Here is a tiny trained network, its code and every weight. The questions are about switching its units off for an input and a class, where a switched-off unit gives its printed mean instead of its output.

import numpy as np


def w(rows, s, z=0):
    codes = np.array(rows[::2]) - 128.0
    scale = np.full(codes.shape[1], s)
    scale[-1] = z or s
    return codes * scale


def f(y):
    return y / 2 * (1 + np.tanh(0.7978845608 * (y + 0.044715 * y**3)))


def log_softmax(a):
    a = a - a.max(-1, keepdims=True)
    return a - np.log(np.exp(a).sum(-1, keepdims=True))


def net(x, mask):
    res = np.array(x, float).reshape(1, 5) / 4 @ E
    y = f(res @ A[0][:, :-1].T + A[0][:, -1])
    res = res + np.where(mask, y, B[0][:, -1]) @ B[0][:, :-1]
    return log_softmax(res[-1] @ U[:, :-1].T + U[:, -1])


A, B = {}, {}
E = w([
[191,79,191,255,60,122,194,162,107],'x0',
[127,132,120,138,113,119,112,122,133],'x1',
[129,120,142,103,147,140,167,133,126],'x2',
[145,56,188,46,106,24,75,161,32],'x3',
[72,167,74,79,31,219,149,233,61],'x4',
],0.0083)
A[0] = w([
[145,123,137,154,179,82,129,83,157,106],'neuron 0',
[120,151,94,119,94,151,132,151,124,105],'neuron 1',
[132,111,137,140,165,118,133,114,139,95],'neuron 2',
[133,125,152,105,112,101,119,120,88,63],'neuron 3',
[139,133,153,133,151,117,124,113,146,107],'neuron 4',
[117,144,95,58,140,109,99,101,125,145],'neuron 5',
[117,137,106,117,89,191,136,161,123,108],'neuron 6',
[129,156,110,154,158,182,130,123,151,25],'neuron 7',
[128,89,138,104,124,93,109,147,100,11],'neuron 8',
[128,143,103,157,156,161,145,113,131,82],'neuron 9',
[137,131,149,145,169,120,123,108,157,120],'neuron 10',
[144,96,178,248,88,134,187,163,121,97],'neuron 11',
[116,134,110,114,128,120,117,113,132,157],'neuron 12',
[130,128,118,135,139,106,129,120,134,110],'neuron 13',
[117,110,115,96,130,142,116,109,146,114],'neuron 14',
[110,126,112,105,135,126,133,108,130,128],'neuron 15',
[118,154,94,177,129,173,164,100,196,39],'neuron 16',
[111,170,77,84,183,142,95,122,172,83],'neuron 17',
[117,141,83,89,164,140,108,109,153,127],'neuron 18',
[122,128,96,106,77,152,138,163,110,92],'neuron 19',
[121,122,145,135,153,98,127,111,156,123],'neuron 20',
[124,141,107,96,77,172,123,170,119,131],'neuron 21',
[137,106,132,141,168,114,123,69,165,99],'neuron 22',
[135,124,165,93,118,81,114,147,115,2],'neuron 23',
],0.017,0.0029)
B[0] = w([
[83,191,70,137,148,132,146,125,108,216],'neuron 0',
[95,167,117,120,163,131,165,144,99,170],'neuron 1',
[99,172,101,130,127,131,114,132,106,163],'neuron 2',
[122,81,121,104,118,81,95,138,147,167],'neuron 3',
[109,147,95,139,142,128,156,131,122,161],'neuron 4',
[185,118,192,150,92,182,134,119,137,199],'neuron 5',
[75,205,71,137,135,116,107,120,114,190],'neuron 6',
[129,47,123,99,117,50,115,146,118,173],'neuron 7',
[123,48,123,126,115,61,122,144,133,175],'neuron 8',
[132,76,137,94,124,69,130,126,113,164],'neuron 9',
[89,189,102,136,131,120,123,133,112,180],'neuron 10',
[209,138,222,129,100,251,116,95,146,255],'neuron 11',
[142,123,145,121,142,153,156,129,115,145],'neuron 12',
[113,122,139,106,150,144,176,141,108,140],'neuron 13',
[151,133,143,147,119,147,110,113,118,148],'neuron 14',
[139,133,137,161,113,142,98,115,139,145],'neuron 15',
[123,13,125,103,112,22,105,164,128,212],'neuron 16',
[183,115,201,125,105,212,141,118,152,201],'neuron 17',
[177,132,177,146,105,173,105,109,121,183],'neuron 18',
[103,173,97,135,171,109,145,108,124,184],'neuron 19',
[115,153,69,152,135,137,161,158,167,173],'neuron 20',
[98,173,69,160,160,122,146,125,150,195],'neuron 21',
[80,197,88,127,163,123,127,126,116,203],'neuron 22',
[118,53,123,91,128,71,129,145,123,175],'neuron 23',
],0.019,0.018)
U = w([
[245,157,206,114,114,217,115,83,135,250],'0',
[75,235,40,118,201,119,160,125,97,28],'1',
[156,14,123,34,121,1,83,178,116,159],'2',
],0.0091,0.0014)

Each question gives the input, the list of numbers given to net, and the class t.
The units are the neurons (one row each of A and B). Each row of codes is followed by its name. A weight is (code - 128) times the scale printed after its matrix; where a second scale follows, it is the last column's (A, B and U).
mask holds one flag per neuron, in row order. A switched-off neuron (its flag False) gives its mean, the last column of its row in B, instead of its output. The means were averaged over made-up inputs and are rounded, as every weight is.
A unit's drop is (log p(t) with every unit on - log p(t) with that unit switched off) / (log p(t) with every unit on - log p(t) with every unit switched off).
The circuit of an input: a set's keep is (log p(t) with only the set's units on - log p(t) with every unit switched off) / (log p(t) with every unit on - log p(t) with every unit switched off). Starting from the 12 units with the biggest drops (on a tie, the unit counted first), units are removed one at a time, each time the one whose removal leaves the highest keep (on an exact tie, the one counted first), for as long as the keep stays at least 0.8.
circuit, biggest first: the units of the circuit, biggest drop first
most important unit: the unit with the biggest drop
top k neurons: the k neurons with the biggest drops, biggest first
drop when u is switched off: that unit's drop, to one decimal
input [-5,4,0,-4,-1], class 0: most important unit -> neuron 17
input [4,2,-3,1,5], class 1: top 3 neurons -> [neuron 17; neuron 5; neuron 6]
input [4,6,-6,5,5], class 1: top 3 neurons -> [neuron 16; neuron 21; neuron 19]
input [-8,0,6,8,-7], class 0: top 4 neurons -> [neuron 5; neuron 16; neuron 17; neuron 18]
input [7,6,-2,8,1], class 2: top 4 neurons -> [neuron 8; neuron 23; neuron 3; neuron 17]
input [-7,-3,8,7,5], class 0: top 3 neurons -> [neuron 5; neuron 16; neuron 17]
input [-7,-7,-4,-5,6], class 0: top 2 neurons -> [neuron 17; neuron 18]
input [-1,-7,1,-2,-1], class 2: top 2 neurons -> [neuron 11; neuron 5]
input [-4,5,-8,-6,-1], class 2: top 2 neurons -> [neuron 16; neuron 11]
input [-5,-7,-7,-5,-3], class 0: top 4 neurons -> [neuron 17; neuron 18; neuron 23; neuron 8]
input [0,0,-2,-8,6], class 2: top 2 neurons -> [neuron 16; neuron 7]
input [-3,3,6,-7,5], class 2: top 2 neurons -> [neuron 16; neuron 7]
input [-1,8,8,2,3], class 1: drop when neuron 11 is switched off -> 4.5
input [4,3,-1,-7,0], class 2: circuit, biggest first -> [neuron 16]
input [0,-6,-8,3,-2], class 2: drop when neuron 21 is switched off -> 0.1
input [-1,-4,-7,5,-4], class 2: drop when neuron 3 is switched off -> 0.1
input [-8,2,-4,-4,8], class 0: drop when neuron 0 is switched off -> 0.5
